Below is a small trained network, with its code and all its weights. Each question gives an input and a class and asks what happens when units are switched off, that is, made to give their printed mean instead of their output.

import numpy as np


def w(rows, s, z=0):
    codes = np.array(rows[::2]) - 128.0
    scale = np.full(codes.shape[1], s)
    scale[-1] = z or s
    return codes * scale


def norm(h):
    return h / np.sqrt((h * h).mean(-1, keepdims=True) + 1e-5)


def f(y):
    return y / 2 * (1 + np.tanh(0.7978845608 * (y + 0.044715 * y**3)))


def log_softmax(a):
    a = a - a.max(-1, keepdims=True)
    return a - np.log(np.exp(a).sum(-1, keepdims=True))


def net(x, mask):
    res = np.array(x, float).reshape(1, 3) / 4 @ E
    u = 0
    for l in range(2):
        y = f(norm(res) @ A[l][:, :-1].T + A[l][:, -1])
        res = res + np.where(mask[u : u + 15], y, B[l][:, -1]) @ B[l][:, :-1]
        u += 15
    return log_softmax(norm(res)[-1] @ U[:, :-1].T + U[:, -1])


A, B = {}, {}
E = w([
[132,217,142,174,77],'x0',
[135,39,232,123,1],'x1',
[60,63,124,196,156],'x2',
],0.0051)
A[0] = w([
[242,192,169,1,132,104],'0.n1',
[100,98,188,125,99,59],'0.n2',
[20,103,170,243,181,83],'0.n3',
[92,76,111,188,135,12],'0.n4',
[58,92,163,144,178,60],'0.n5',
[90,235,145,184,73,37],'0.n6',
[35,91,158,179,167,3],'0.n7',
[127,98,190,136,85,114],'0.n8',
[23,62,98,194,143,24],'0.n9',
[96,50,172,47,226,69],'0.n10',
[72,144,23,91,157,75],'0.n11',
[102,167,59,133,191,67],'0.n12',
[166,64,140,16,204,75],'0.n13',
[95,238,167,184,74,135],'0.n14',
[161,34,124,83,192,93],'0.n15',
],0.0061,0.0043)
B[0] = w([
[204,43,76,161,138,250],'0.n1',
[131,133,135,94,162,136],'0.n2',
[212,102,98,131,115,221],'0.n3',
[190,166,113,116,119,107],'0.n4',
[165,159,100,143,109,129],'0.n5',
[79,126,109,145,94,172],'0.n6',
[228,155,111,109,118,126],'0.n7',
[115,120,127,96,176,186],'0.n8',
[254,137,111,107,126,166],'0.n9',
[85,196,117,190,55,186],'0.n10',
[115,109,167,99,138,198],'0.n11',
[129,104,169,82,147,216],'0.n12',
[116,170,67,194,74,185],'0.n13',
[93,110,91,172,120,251],'0.n14',
[68,156,120,171,78,182],'0.n15',
],0.0083,0.0026)
A[1] = w([
[114,173,123,143,183,3],'1.n1',
[135,175,103,167,177,93],'1.n2',
[131,101,192,125,94,21],'1.n3',
[112,175,113,121,187,32],'1.n4',
[146,169,108,162,168,76],'1.n5',
[122,119,168,129,111,22],'1.n6',
[135,101,195,129,87,91],'1.n7',
[123,177,118,105,205,14],'1.n8',
[67,117,188,186,187,126],'1.n9',
[134,129,76,76,174,8],'1.n10',
[73,83,90,133,126,99],'1.n11',
[110,131,121,153,140,80],'1.n12',
[88,22,105,127,183,148],'1.n13',
[78,184,113,179,80,32],'1.n14',
[193,255,165,62,63,235],'1.n15',
],0.0095,0.0026)
B[1] = w([
[132,126,114,58,102,162],'1.n1',
[101,67,135,104,47,224],'1.n2',
[78,92,24,56,125,166],'1.n3',
[89,122,133,79,82,188],'1.n4',
[150,43,145,89,54,190],'1.n5',
[136,174,82,55,104,111],'1.n6',
[73,125,58,58,157,199],'1.n7',
[59,48,145,73,103,206],'1.n8',
[225,73,113,129,173,192],'1.n9',
[89,111,112,141,72,176],'1.n10',
[132,216,172,134,134,186],'1.n11',
[140,132,169,114,87,133],'1.n12',
[85,209,173,206,174,252],'1.n13',
[42,253,128,126,72,208],'1.n14',
[142,143,171,184,243,158],'1.n15',
],0.0059,0.003)
U = w([
[36,60,117,9,134,184],'0',
[231,46,47,168,99,172],'1',
[55,177,73,178,36,152],'2',
[151,180,172,187,191,255],'3',
[156,175,160,74,157,25],'4',
[151,170,135,78,150,50],'5',
[156,141,193,100,139,31],'6',
[154,154,167,86,154,37],'7',
],0.014,0.0088)

Each question gives the input, the list of numbers given to net, and the class t.
The units are the neurons (one row each of A and B). Each row of codes is followed by its name. A weight is (code - 128) times the scale printed after its matrix; where a second scale follows, it is the last column's (A, B and U).
mask holds one flag per neuron, layer by layer. A switched-off neuron (its flag False) gives its mean, the last column of its row in B, instead of its output. The means were averaged over made-up inputs and are rounded, as every weight is.
A unit's drop is (log p(t) with every unit on - log p(t) with that unit switched off) / (log p(t) with every unit on - log p(t) with every unit switched off).
The circuit of an input: a set's keep is (log p(t) with only the set's units on - log p(t) with every unit switched off) / (log p(t) with every unit on - log p(t) with every unit switched off). Starting from the 12 units with the biggest drops (on a tie, the unit counted first), units are removed one at a time, each time the one whose removal leaves the highest keep (on an exact tie, the one counted first), for as long as the keep stays at least 0.8.
circuit, biggest first: the units of the circuit, biggest drop first
most important unit: the unit with the biggest drop
top k neurons: the k neurons with the biggest drops, biggest first
k most important neurons of layer l: the k neurons of layer l with the biggest drops, biggest first
drop of u: that unit's drop, to one decimal
input [-3,-2,2], class 3: top 3 neurons	1.n15, 0.n10, 0.n14
input [-6,-4,8], class 1: circuit, biggest first	0.n9, 0.n3
input [5,5,5], class 0: 2 most important neurons of layer 0	0.n1, 0.n13
input [-7,-3,-7], class 1: circuit, biggest first	0.n1
input [-7,6,-2], class 2: circuit, biggest first	0.n13, 0.n15, 0.n10
input [0,4,-3], class 0: 4 most important neurons of layer 1	1.n3, 1.n7, 1.n15, 1.n9
input [-7,-4,7], class 1: circuit, biggest first	0.n9, 0.n3
input [-8,-4,5], class 2: circuit, biggest first	0.n10, 0.n15
input [-4,3,3], class 2: circuit, biggest first	0.n15, 0.n10
input [-7,2,-6], class 2: top 2 neurons	0.n13, 0.n15
input [5,5,-2], class 0: 3 most important neurons of layer 0	0.n13, 0.n10, 0.n15
input [2,-3,0], class 3: top 2 neurons	1.n13, 0.n9
input [-1,2,3], class 3: top 2 neurons	1.n15, 0.n1
input [2,2,3], class 3: most important unit	1.n2
input [1,-6,-6], class 0: 2 most important neurons of layer 0	0.n3, 0.n9
input [3,-7,7], class 0: 2 most important neurons of layer 0	0.n1, 0.n12
input [-6,2,-5], class 2: top 3 neurons	0.n15, 0.n13, 0.n10
input [-3,-8,-7], class 0: drop of 0.n3	0.1
input [3,-2,-7], class 1: drop of 0.n1	1.7
input [1,-1,4], class 1: circuit, biggest first	0.n3
input [-7,-5,2], class 2: drop of 0.n15	0.2
